Below is a small trained network, with its code and all its weights. Each question gives an input and a class and asks what happens when units are switched off, that is, made to give their printed mean instead of their output.

import numpy as np


def w(rows, s, z=0):
    codes = np.array(rows[::2]) - 128.0
    scale = np.full(codes.shape[1], s)
    scale[-1] = z or s
    return codes * scale


def f(y):
    return y / 2 * (1 + np.tanh(0.7978845608 * (y + 0.044715 * y**3)))


def log_softmax(a):
    a = a - a.max(-1, keepdims=True)
    return a - np.log(np.exp(a).sum(-1, keepdims=True))


def net(x, mask):
    res = np.array(x, float).reshape(1, 5) / 4 @ E
    y = f(res @ A[0][:, :-1].T + A[0][:, -1])
    res = res + np.where(mask, y, B[0][:, -1]) @ B[0][:, :-1]
    return log_softmax(res[-1] @ U[:, :-1].T + U[:, -1])


A, B = {}, {}
E = w([
[130,127,116,133,130,137,127],'x0',
[128,129,130,127,129,118,128],'x1',
[140,85,52,40,86,106,134],'x2',
[1,204,91,128,144,79,154],'x3',
[86,10,137,131,174,111,106],'x4',
],0.0093)
A[0] = w([
[80,59,129,139,158,112,111,87],'n0',
[140,168,110,152,79,130,135,35],'n1',
[177,193,116,115,122,112,145,102],'n2',
[7,170,92,121,143,86,134,1],'n3',
[105,155,185,154,153,133,93,28],'n4',
[132,110,47,45,98,107,121,62],'n5',
],0.013,0.009)
B[0] = w([
[95,239,156,65,45,181,78,210],'n0',
[88,110,172,42,153,169,108,139],'n1',
[75,108,147,70,112,159,44,193],'n2',
[190,4,141,122,157,154,96,254],'n3',
[151,165,185,163,167,156,211,145],'n4',
[121,186,189,221,215,199,157,235],'n5',
],0.012,0.0074)
U = w([
[210,34,167,114,131,159,79,104],'0',
[95,209,206,213,187,158,169,71],'1',
[46,189,148,27,88,172,45,55],'2',
[95,142,109,143,140,112,95,254],'3',
[83,140,102,154,136,119,113,249],'4',
[111,157,41,158,83,38,151,147],'5',
[114,160,101,99,75,64,255,43],'6',
],0.011,0.017)

Each question gives the input, the list of numbers given to net, and the class t.
The units are the neurons (one row each of A and B). Each row of codes is followed by its name. A weight is (code - 128) times the scale printed after its matrix; where a second scale follows, it is the last column's (A, B and U).
mask holds one flag per neuron, in row order. A switched-off neuron (its flag False) gives its mean, the last column of its row in B, instead of its output. The means were averaged over made-up inputs and are rounded, as every weight is.
A unit's drop is (log p(t) with every unit on - log p(t) with that unit switched off) / (log p(t) with every unit on - log p(t) with every unit switched off).
The circuit of an input: a set's keep is (log p(t) with only the set's units on - log p(t) with every unit switched off) / (log p(t) with every unit on - log p(t) with every unit switched off). Starting from all 6 units, units are removed one at a time, each time the one whose removal leaves the highest keep (on an exact tie, the one counted first), for as long as the keep stays at least 0.8.
circuit, biggest first: the units of the circuit, biggest drop first
k most important neurons: the k neurons with the biggest drops, biggest first
drop of u: that unit's drop, to one decimal
input [2,5,-8,-3,6], class 1: circuit, biggest first -> [n4]
input [1,-5,-3,4,7], class 2: 2 most important neurons -> [n0; n5]
input [3,8,-5,5,-5], class 3: 2 most important neurons -> [n5; n0]
input [-1,-8,-4,7,-8], class 2: 2 most important neurons -> [n2; n1]
input [-3,-3,-6,0,-7], class 2: 3 most important neurons -> [n2; n5; n1]
input [-7,5,-6,5,8], class 2: 2 most important neurons -> [n0; n5]
input [1,-3,-6,-4,6], class 1: 2 most important neurons -> [n3; n2]
input [-2,-5,-5,6,-2], class 0: 2 most important neurons -> [n3; n5]
input [-5,-3,7,1,-6], class 1: 3 most important neurons -> [n5; n0; n3]
input [-8,-3,8,-4,0], class 1: 2 most important neurons -> [n5; n3]
input [-8,-6,-5,-4,3], class 4: 2 most important neurons -> [n3; n5]
input [5,-3,3,2,5], class 2: 2 most important neurons -> [n0; n3]
input [-4,-3,6,-5,0], class 1: circuit, biggest first -> [n5; n3]
input [8,-5,-3,-6,5], class 4: circuit, biggest first -> [n3]
input [8,2,-8,-5,7], class 1: 3 most important neurons -> [n3; n4; n2]
input [-3,4,0,-2,5], class 2: 3 most important neurons -> [n0; n3; n5]
input [2,1,6,-3,-2], class 1: 2 most important neurons -> [n5; n3]
input [0,3,2,5,-5], class 0: 2 most important neurons -> [n3; n0]
input [5,-8,3,-5,-4], class 3: drop of n0 -> 0.1
input [0,-6,0,6,2], class 0: drop of n3 -> 0.9
input [7,-4,-5,8,0], class 0: circuit, biggest first -> [n3]
input [-6,-1,7,-5,-1], class 1: drop of n3 -> 0.2
input [5,-2,3,-4,-1], class 4: drop of n3 -> 1.3
